Rows with their classes
[ -7  22  16  -1   8   2  -1  15  -7   2   1 -14   4  -1  14  -1   7  -3
  25 -17  -1 -26  18   5  -4 -14  11   2   3   8 -10  -2 -12  -2   3   4
  -9   3  18  -3  -5  -6  -8 -11 -13  -4 -40  16  -6 -15  -3  10 -11  -3
  14   9  -3  -7  12  -3  -4  12  -3] => Q
[ -2   2  -1   0  -6   3   4  -2   1  22  -4   7   5  -4 -10   7   2  19
   6  -6  -2  23  -6   2   3   0  -5   1   1  -6   0   3   1  -2   3   2
   4   7  -1   2   1  -1   7  -6   7  -6  11   5  -3   7  -1  -3   6  -4
   1  -2  -4  -1   7   1   2 -30 -13] => F
[ -2   0   0  -3   2   0  -2  -5  -6   3  -3   5  -6   5 -15  -2   3  48
   1 -10 -12  18 -11  13  -2   3 -16  -3   3 -17   5  -3  -1  -5  10   0
  -3   6   4   2   9   8 -11  -1  -1  -4  34   1   1   2  -1  -4  -3  -3
   5  -4   7  -3  14   3  12 -45 -18] => T
[-11  14   8   4   6   9  -1   1 -11   5  -8  -1   7   6   9   0  -5  11
  13 -11 -11 -10   9   8   1  -8   9   4   4   1  -1   4  -4  -2   9   8
  -6   5  -3   4  -4   2  -7  -1   3  -1 -16   8  -8  -6   0   0 -17  -4
  -6   6   1  -4   8   0  -2  -6 -10] => Q
[  6  22 -10   7  -1   4  -1 -10  -2  12  -7   1   4  -3  13   1  -1   3
   1   2 -11   5 -20  -7   0  -2  -4   9   1  -7   6   2  -2  -4   1   4
   2 -15   2  -1  -5   4  -3  14   2  -5  13   3   2  -9   2   4 -21  -3
 -30   7   2   1  23  -5  -4  -1   9] => Q
[ -4 -11  -1   6   3   0  -5  -3  -8   6  -6  -4  21   1  15   5  -6  35
   7   3 -19   1  30   7   8  -2  -2  12  -3  -2 -10   6 -12   4   6  14
 -13   5   5   4  -7  11  -5   0  -6  -6   3  14  -3  -7   9  14 -10  -5
 -28   7  -1  -3  22 -11  -7  -1  10] => Q
[-14  15   0   7  11   1   0  -5 -10   4  -9  -3  13   4  11   2  -8  16
  -8  -1 -11  -3   0  -4   0  -2  -3  11   3   2  -9   6   0   0  -9   4
  -4   3   0  -1  -5   3 -10  -3  -6  -5 -33  11  -3   0  -1  13  -6  -5
 -23   4  -8   2  10  -7   5  23  -4] => Q
[ -1  -1  -1   2   5  -3   1 -12 -12   7  -6  -1  19   8  14  -2  -2  47
   6  -2 -15  16   8   0  -5  -2  -4   8   7  -3 -13   3   0   9   3  13
  -6   7  -6  -3  -7  13 -14  -3   5  -7  -4  16  -4   5  -4   8 -17  -4
 -33   2   7   1  20  -6  -3  41  10] => Q
[ -3 -23  -3  12  -1  -1   0  -1  -2   4  -6  12  21   3  12   3  -5  39
  11   2 -22  15  10  11   1  14 -20  13   9 -11 -13  11   0  -1   3  10
   1   5  -6   1  -1  17 -17   3  -7  -3  38  12  -6   1  -5  15  -9 -10
 -14   3  11   0  17  -9   3   0  11] => T
[ -6  -6 -11   0   2   3   0  -1  -1   7  -6  -6  10  -5   3  -1   3  52
  10  -3 -17  32  -6  -4  13   3 -11   7  -1  -8  -1   1  -1 -10  15   4
  -5   7  -4   2  -9  22   1  -5   1 -11  13  10 -10  -1   6   4  14  -2
 -21  -3  11  -3   4  -1  -1 -54 -25] => F
[-20  13   8  -1   4   3   6  -3  -7  15  -5  -4   5   1   4  -2   3  47
  14  -6 -13  12   3   9   5  -1 -10   5   5  -8  -6   4   2  -3   5   6
  -6   5   1  -2   5   6 -16 -13  -4  -6   4  14  -8  -8   2   4   4  -4
   3  -3   8  -3  15  -2   8 -66 -33] => F
[-13   3   0   2   9   2   6   1  -2   4  -5   9  17   5   9 -12  -2  49
  19 -10 -15  -9  17  26  -4  13 -15  -1   7 -10 -14   9   9  -1  10   9
  -5  11   5   4   2   4 -27 -10  -6   8   8  13  -5   3   1  11 -13  -8
   6  -4   8  -2  10 -14  17 -39 -25] => T
[  1  32  -3  -5   4   0   3   0  -5   6  -5  25  -2  -1  -2   2   3  24
   2  -2 -10  -8  16   1   0  -2  -5   5   6  -4  -6   7   2   0   2   9
  -6   0   8   4  -4   2 -14   6   4   1 -16  -1   1  -5   2   9 -14  -3
 -15   3   5   0  14  -9  -9 -23 -12] => Q
[ -8   7  10  -2   2   1   0  -7   4   0   0  15   1  11   0  -3   8  30
   3 -15  -6   3  11  14  -3   7 -21  -8   4 -11  -7   0   3   0   9  -8
  -2   3   3  -1   4   6 -14  -8  -6   6  29   7   3   9  -2  -1 -22  -8
  12   0   3  -5  16   2   5  33   6] => T
[ -2   6  -3   4   3   3   1  -5  -6   5  -9  11  12   4   4  -4  -4  39
   5   1 -15  23 -11   5   4   7 -21   3  -3 -10  -4   5   2  -5   2   9
   3  -6 -10   3   4  11 -12  -7  -1  -2  26   9  -6   2   3   5 -15  -7
 -23  -3   7   4  14  -3   7 -34 -20] => T
[-12   0  -3   2  -1   1   3  -4  -2   7 -11  -3  12  -4   8  -3   3  50
   9  -8 -14  24  -3  11   9   0  -2  16   2  -8   1   7  -1  -1   7   5
  -3  -4   9   4  -5   4  -3  -1   9  -7  24  14 -13  -7   3   6  10  -3
 -16  -1  -5  -4  17   6  -1 -54 -18] => F
[ -5  21   1   2  12   2   4  11 -12  14   1 -12  -2   2  -3  -2  13  40
  13 -13  -4 -21  12   3  -3 -11   8   8   6  -4 -12   0  -5  -6   7  -1
 -14   8  22  -2 -11   3 -33   2   1  -5 -23  12  -7 -11  -3   4  -9   3
  14   5   3   0  23  -1   0  -1 -16] => Q
[ -3   1  -1   2   2  -5   1  -2 -11   0  -2 -12  -1  -1  -4   8   3  31
   6  -3  -4   5  -4  -1   1   2   2   1   0   1  -4  -2   8  -4   8  -4
   1   4   5   4  -8   3  -6  -3   1 -11  -9   5  -3   9  -2  -7   9  -1
   2  -1   6   1  -1   7   3 -32 -22] => F
[  3  28  -7  -3   3  -3   5   7  -8   9   4  -9   0   6  -7   0   9  24
   0  -9  -2 -23  -2   1  -8  -5   1   0   3  -1  -5  -4  -6  -1   0  -2
   6  -2  21   2   5  -1 -11   4   4  -2 -14   4   3 -16   0   1 -15   5
  -5   6   0   2  20   4   9   5 -12] => Q
[ -7  21   3  -3  11  -5  -4  -6 -10  15 -16   8  16  10  14  -7   1  70
   7  -4 -27   3   4  19  -2  10 -24   2   2 -16 -10   7   4  -7   7   5
  -8   3  14   3   2  14 -21 -12  -3   0  30  16  -5  -1  -1  11 -22 -17
 -26   4  12   3  29  -7   4 -34 -22] => T
[ -3  17   0   2   0  -6   3  -5  -7   6  -1  -4  11   2  10   2  -4  18
   2  -5 -10 -12   5  -1   4   2   1  10   5   3 -10  -1   0  -4  -4   7
  -7   1   8   5  -1  10 -16  -4   0   1 -26  10  -3   1   5  13 -20 -16
 -23   7   1   7   8  -3   6  10  -6] => Q
[ -9   9   3  -2   8  -6   0   6  -3   6  -7   6 -48   7  -4  -6  -7  18
   8  -5   1 -22   2  15  -6   5  -3   2  -7 -21  -5  -5   7  -3   5  -2
  -1   4  10  -1   0  -1 -29  -2  -4   7  21   3  -5  -3  -4   3 -17  -3
  10   3   0  -2  -2   5   1 -20 -14] => T
[-10   2  -2   6   9  -1   2 -11  -8  -8  -8  16  18   5   1   2  -4  36
   5  -8 -22 -14   7  24  -1  24 -19  12   9  -1 -21  11   5   4   0   0
  -8   4  13  -2   0  14 -27 -12  -7   6  -8  15 -11   6   1  14 -26  -6
 -19   3   6   3  16 -21  12  40  -1] => T
[  6   8  -3   2   3   0   2  -1  -6   7   0  -4   8  24  13  -2   3  27
  -2  -7 -13   8  -1  -2   2   2   2   5   4  -8  -7   4  -3   2  -1   2
  -5  -1   2   4  -6   5  -9   3   3 -10   0   8  -4  -5  -2   7  -5  -3
 -23  -3   4   1  14   8  -4  34  -7] => Q
[ -7  11   0   0   6   1   7   3  -7   6  -7  -3   8   2  -4   0   8  49
   9  -4  -8   4   1   5  -4  -5  -8   4   5 -14  -1  -1  -6  -3   6   2
  -3   6   7   6  -9   7 -11  -2   0 -10  21  16  -6 -16  -3  10  -9   2
   0   4  14  -3  27  -3  -1 -66 -21] => F
[ -2  20  -2   2   6  -1  -2  -1  -5   6  -1  -6  10   5   8   0  -4  -1
   2  -7  -6  -6   2   7   2   0  11   7   9  11  -9   1  -1   0  -4   4
   3  -8  15   1  -3   1 -19   6  -1   0 -31  12  -1  -2  -3   7 -16  -1
 -16   6   4   0   7  -3   3  22  -1] => Q
[ -6   6  14  -3   9 -10  -2   2  -5   3 -13   1  -1  16  -2   7  -3   6
  19 -10  -1 -19  -3  18  -5 -17  -2  -2  11   2   3 -13  -4  -1   0 -11
  -6   2  25   0   3   4  -5 -15  -8  -3   3   7   0  -8   2   1 -15   0
  15  -2  -6  -2  -3   6  -5  -9 -19] => T
[ -1  36   1   1   4   0   2  15  -4  10   3  -5   3   2  10  -3   4  -5
   1  -7   0  -6   3  -5  -5  -3   8  -6   1   2   1  -2  16  -2   1  -5
  -3  -3  14  -3   4  -5  -4   0   0  -3 -31  12  -7 -14  -3   4 -12   1
  -2   4  -2   2  17  -2   4  10 -15] => Q
[ -5  14   7  -2  13  -2   1  10  -4   9  -3  -4   3   1  17  -5 -16   0
  10  -7  -5 -22  11   7 -13 -13   1   1   2   4  -6  -1  -3  -1   3  -1
   0   0  17   0 -10  -4 -11  -5   1   3 -11  17  -1 -21  -2  12 -12   2
   6   6  -1   0   4   1   4  10  -4] => Q
[ -6 -48   3  -1   0  -3  -2 -18  -5  -7   0   0   9  10   9 -18   1  10
  -3   4  -4  -9  -4  13  12   3   6  10   7   4 -11  12  12   4   0  -3
  10  21 -30  -6  -4   8  -8  -8 -16   6  15   0 -11  18   1  13  17   7
   7  -3  -6  -1  -8 -13  -3  42  24] => T

Rows, each with its class
[ -1   6  -2   1   6  -5  -3   0  -2  -6  10   0   4   5   6   6   6   4
   1 -15  14  -4  -1   2  -1  21  -4  -3 -12 -10  -2  31  -7   2  12 -13
   6   2 -19 -10  -1  -6   4  -5   7   0  -8   2  -2  -2   1  -7   8   1
   1   7   3  -5   8  -8  -5   4   1] => Zg
[ -1   1  -9 -12  14  -1 -13  -2  -3  -5   3   2   1   3   7  12   6  25
   2  -1  13  -2   2  -9  -1  17  -1  -7   0 -11  -4  10 -14   0   1  -8
  -2   5 -16 -17  -1  -2   6  12  -1  -1  -6   1  -3  -1   1  -7   8   3
   0  -3   0  -1   3  -9 -12   0 -31] => Zg
[ -5  10  11  -5   6  -1  -7  -1  -1  -5   7   4   1   7  -1   5  -3   0
   6   8  -9  -2  -2  -6  -1  -6  -2  -4 -15  14  10  22  -4   5   0 -12
   3   6   2 -12   2   2  -4 -15   2  -5 -16   0   2  -4  -3   0   3   0
   5   1  -1  -8  -3  23  -4  -3   6] => lt
[ -1  10  10  -5   9   5   4  -4   2   3  -4   7   6  12   6   2  -6  -6
   2   1   4  -1   4   6   2   1   4   2  -9  11   5  11 -13   0   3 -11
   4  11  -5  -1   2   0   2 -13  21  -4  -3   2   0  -5  -1   2   1  -3
   8   0  -2   4  -3   8  -4   0  10] => lt
[  7   2   2 -10  -1   2  -8   2  -2 -14  44 -16  -6  -5 -12   4   1   4
  11  21  -2   6  -5  -3  -4  -1   1 -13 -13 -15   2  -7   5   4 -15   4
   6   0   1  -4  -3   2   0   3   6  -3  -9   5   4  -2  -5  -4   8  -2
   1  -3  -1   5  -9   5   1  -4 -21] => zq
